Below is a small trained network, with its code and all its weights. Each question gives an input and a class and asks what happens when units are switched off, that is, made to give their printed mean instead of their output.

import numpy as np


def w(rows, s, z=0):
    codes = np.array(rows[::2]) - 128.0
    scale = np.full(codes.shape[1], s)
    scale[-1] = z or s
    return codes * scale


def f(y):
    return np.maximum(y, 0)


def log_softmax(a):
    a = a - a.max(-1, keepdims=True)
    return a - np.log(np.exp(a).sum(-1, keepdims=True))


def net(x, mask):
    res = np.array(x, float).reshape(1, 5) / 4 @ E
    y = f(res @ A[0][:, :-1].T + A[0][:, -1])
    res = res + np.where(mask, y, B[0][:, -1]) @ B[0][:, :-1]
    return log_softmax(res[-1] @ U[:, :-1].T + U[:, -1])


A, B = {}, {}
E = w([
[132,126,21,22,186],'x0',
[129,168,243,67,230],'x1',
[66,204,137,56,53],'x2',
[1,87,138,156,180],'x3',
[115,250,103,200,174],'x4',
],0.0073)
A[0] = w([
[130,21,165,73,105,118],'n1',
[144,145,229,73,220,7],'n2',
[112,207,63,167,193,148],'n3',
[124,127,53,73,190,82],'n4',
[255,167,126,114,109,67],'n5',
[133,191,132,186,151,56],'n6',
[166,93,110,166,190,74],'n7',
[141,108,58,175,63,152],'n8',
[131,112,248,215,78,2],'n9',
[129,155,135,161,127,78],'n10',
[139,119,77,65,190,55],'n11',
[8,88,132,154,193,37],'n12',
[158,64,126,196,159,151],'n13',
[196,101,118,174,179,96],'n14',
[62,193,140,67,32,170],'n15',
[149,109,86,144,144,104],'n16',
[62,99,72,167,113,129],'n17',
],0.015,0.0022)
B[0] = w([
[134,5,171,152,123,221],'n1',
[222,114,40,170,199,223],'n2',
[126,7,147,127,115,214],'n3',
[85,164,99,109,26,204],'n4',
[197,205,215,105,103,217],'n5',
[138,40,148,138,112,195],'n6',
[63,146,143,148,164,178],'n7',
[226,120,65,137,167,224],'n8',
[77,161,56,71,12,244],'n9',
[110,96,128,113,108,160],'n10',
[80,152,86,106,45,195],'n11',
[202,219,213,102,106,210],'n12',
[66,142,140,142,180,202],'n13',
[65,147,156,168,177,188],'n14',
[41,141,157,187,211,235],'n15',
[107,135,109,137,151,161],'n16',
[204,153,111,127,146,200],'n17',
],0.023,0.012)
U = w([
[198,149,30,167,168,233],'0',
[82,161,73,117,44,179],'1',
[192,202,245,134,102,42],'2',
[126,15,176,122,109,172],'3',
[39,179,135,192,196,38],'4',
[143,117,143,123,144,254],'5',
[87,124,99,54,167,14],'6',
],0.011,0.0029)

Each question gives the input, the list of numbers given to net, and the class t.
The units are the neurons (one row each of A and B). Each row of codes is followed by its name. A weight is (code - 128) times the scale printed after its matrix; where a second scale follows, it is the last column's (A, B and U).
mask holds one flag per neuron, in row order. A switched-off neuron (its flag False) gives its mean, the last column of its row in B, instead of its output. The means were averaged over made-up inputs and are rounded, as every weight is.
A unit's drop is (log p(t) with every unit on - log p(t) with that unit switched off) / (log p(t) with every unit on - log p(t) with every unit switched off).
The circuit of an input: a set's keep is (log p(t) with only the set's units on - log p(t) with every unit switched off) / (log p(t) with every unit on - log p(t) with every unit switched off). Starting from the 12 units with the biggest drops (on a tie, the unit counted first), units are removed one at a time, each time the one whose removal leaves the highest keep (on an exact tie, the one counted first), for as long as the keep stays at least 0.8.
units of the circuit, in order: the units of the circuit, biggest drop first
k most important neurons: the k neurons with the biggest drops, biggest first
drop of u: that unit's drop, to one decimal
input [4,-6,6,-1,-5], class 0: units of the circuit, in order : (n8)
input [-6,5,-7,2,-1], class 4: 2 most important neurons : (n13, n14)
input [2,6,-7,-7,6], class 2: 4 most important neurons : (n5, n15, n8, n1)
input [3,7,3,-6,-3], class 0: 2 most important neurons : (n2, n12)
input [4,7,-4,-8,2], class 2: 3 most important neurons : (n5, n8, n9)
input [8,-7,1,-6,8], class 1: 2 most important neurons : (n4, n2)
input [6,-1,0,3,-6], class 1: 2 most important neurons : (n4, n11)
input [-4,4,2,2,6], class 3: 2 most important neurons : (n6, n3)
input [-1,-6,-7,4,-1], class 4: 4 most important neurons : (n13, n2, n7, n14)
input [-7,0,0,4,8], class 3: 3 most important neurons : (n6, n3, n4)
input [6,6,-5,-3,7], class 3: 4 most important neurons : (n3, n9, n8, n6)
input [0,-4,-8,7,5], class 4: 4 most important neurons : (n13, n7, n5, n14)
input [-7,6,0,0,2], class 1: 2 most important neurons : (n9, n8)
input [7,-7,4,-8,4], class 2: units of the circuit, in order : (n5)
input [2,8,1,7,6], class 0: drop of n3 : 0.0
input [3,-1,7,-7,-5], class 2: drop of n14 : 0.2
input [-6,4,-3,-5,-4], class 1: drop of n9 : 2.6
